Here is a tiny trained network, its code and every weight. The questions are about switching its units off for an input and a class, where a switched-off unit gives its printed mean instead of its output.

import numpy as np


def w(rows, s, z=0):
    codes = np.array(rows[::2]) - 128.0
    scale = np.full(codes.shape[1], s)
    scale[-1] = z or s
    return codes * scale


def norm(h):
    return h / np.sqrt((h * h).mean(-1, keepdims=True) + 1e-5)


def f(y):
    return np.maximum(y, 0)


def log_softmax(a):
    a = a - a.max(-1, keepdims=True)
    return a - np.log(np.exp(a).sum(-1, keepdims=True))


def net(x, mask):
    res = np.array(x, float).reshape(1, 2) / 4 @ E
    u = 0
    for l in range(2):
        y = f(norm(res) @ A[l][:, :-1].T + A[l][:, -1])
        res = res + np.where(mask[u : u + 10], y, B[l][:, -1]) @ B[l][:, :-1]
        u += 10
    return log_softmax(norm(res)[-1] @ U[:, :-1].T + U[:, -1])


A, B = {}, {}
E = w([
[108,130,70,169,100],'x0',
[144,1,192,153,67],'x1',
],0.014)
A[0] = w([
[205,155,165,73,133,128],'0.n0',
[187,128,233,25,152,2],'0.n1',
[74,205,167,182,33,92],'0.n2',
[89,203,166,156,159,106],'0.n3',
[212,98,227,54,211,20],'0.n4',
[68,86,35,122,83,57],'0.n5',
[222,161,245,71,242,12],'0.n6',
[165,142,220,1,103,39],'0.n7',
[120,62,221,131,165,64],'0.n8',
[124,147,91,43,172,140],'0.n9',
],0.0096,0.0068)
B[0] = w([
[59,75,121,95,138,208],'0.n0',
[111,36,52,215,251,211],'0.n1',
[148,72,189,99,113,163],'0.n2',
[98,91,185,124,98,216],'0.n3',
[100,121,74,214,212,230],'0.n4',
[108,107,125,211,152,196],'0.n5',
[154,153,40,243,219,244],'0.n6',
[211,76,72,201,233,211],'0.n7',
[72,117,139,67,77,238],'0.n8',
[125,121,205,131,84,252],'0.n9',
],0.012,0.0046)
A[1] = w([
[67,119,74,142,79,101],'1.n0',
[108,207,136,25,115,83],'1.n1',
[231,121,88,146,174,158],'1.n2',
[94,179,129,90,176,110],'1.n3',
[80,76,165,155,133,135],'1.n4',
[140,190,132,60,180,80],'1.n5',
[69,155,199,101,101,21],'1.n6',
[7,125,115,91,113,81],'1.n7',
[170,161,207,115,104,1],'1.n8',
[179,69,147,95,125,35],'1.n9',
],0.015,0.0093)
B[1] = w([
[126,105,100,209,188,187],'1.n0',
[89,101,206,31,48,184],'1.n1',
[86,115,48,100,106,188],'1.n2',
[129,39,168,139,23,187],'1.n3',
[144,212,131,36,147,255],'1.n4',
[118,25,183,133,96,166],'1.n5',
[142,181,49,91,251,153],'1.n6',
[188,146,59,173,228,171],'1.n7',
[142,160,94,143,221,131],'1.n8',
[26,117,225,75,95,143],'1.n9',
],0.012,0.0089)
U = w([
[81,63,101,213,122,196],'0',
[45,54,225,3,36,170],'1',
[115,153,102,56,181,157],'2',
[236,196,195,155,13,2],'3',
[206,196,142,119,15,2],'4',
],0.014,0.0094)

Each question gives the input, the list of numbers given to net, and the class t.
The units are the neurons (one row each of A and B). Each row of codes is followed by its name. A weight is (code - 128) times the scale printed after its matrix; where a second scale follows, it is the last column's (A, B and U).
mask holds one flag per neuron, layer by layer. A switched-off neuron (its flag False) gives its mean, the last column of its row in B, instead of its output. The means were averaged over made-up inputs and are rounded, as every weight is.
A unit's drop is (log p(t) with every unit on - log p(t) with that unit switched off) / (log p(t) with every unit on - log p(t) with every unit switched off).
The circuit of an input: a set's keep is (log p(t) with only the set's units on - log p(t) with every unit switched off) / (log p(t) with every unit on - log p(t) with every unit switched off). Starting from the 12 units with the biggest drops (on a tie, the unit counted first), units are removed one at a time, each time the one whose removal leaves the highest keep (on an exact tie, the one counted first), for as long as the keep stays at least 0.8.
units of the circuit, in order: the units of the circuit, biggest drop first
most important unit: the unit with the biggest drop
top k neurons: the k neurons with the biggest drops, biggest first
k most important neurons of layer l: the k neurons of layer l with the biggest drops, biggest first
drop when u is switched off: that unit's drop, to one decimal
input [1,0], class 2: top 3 neurons	(0.n5 1.n3 1.n1)
input [-6,-4], class 0: units of the circuit, in order	(0.n6 1.n4)
input [-1,-4], class 1: top 2 neurons	(1.n1 0.n1)
input [0,2], class 2: top 2 neurons	(0.n7 0.n8)
input [1,2], class 2: most important unit	0.n7
input [-7,-6], class 0: units of the circuit, in order	(1.n4 1.n3)
input [-1,3], class 2: units of the circuit, in order	(1.n3 1.n4)
input [7,8], class 1: top 4 neurons	(0.n6 0.n4 0.n1 1.n7)
input [2,1], class 2: 2 most important neurons of layer 1	(1.n4 1.n1)
input [6,-8], class 1: top 4 neurons	(1.n1 0.n1 0.n6 0.n4)
input [-2,3], class 2: units of the circuit, in order	(1.n4 1.n3)
input [5,8], class 1: units of the circuit, in order	(0.n6 1.n4)
input [3,5], class 1: top 2 neurons	(0.n6 0.n4)
input [3,2], class 2: 3 most important neurons of layer 1	(1.n3 1.n4 1.n1)
input [0,-4], class 1: 2 most important neurons of layer 1	(1.n1 1.n3)
input [1,1], class 2: drop when 0.n6 is switched off	0.2
input [-7,5], class 0: drop when 0.n7 is switched off	0.1
input [-5,-4], class 0: drop when 0.n6 is switched off	0.5
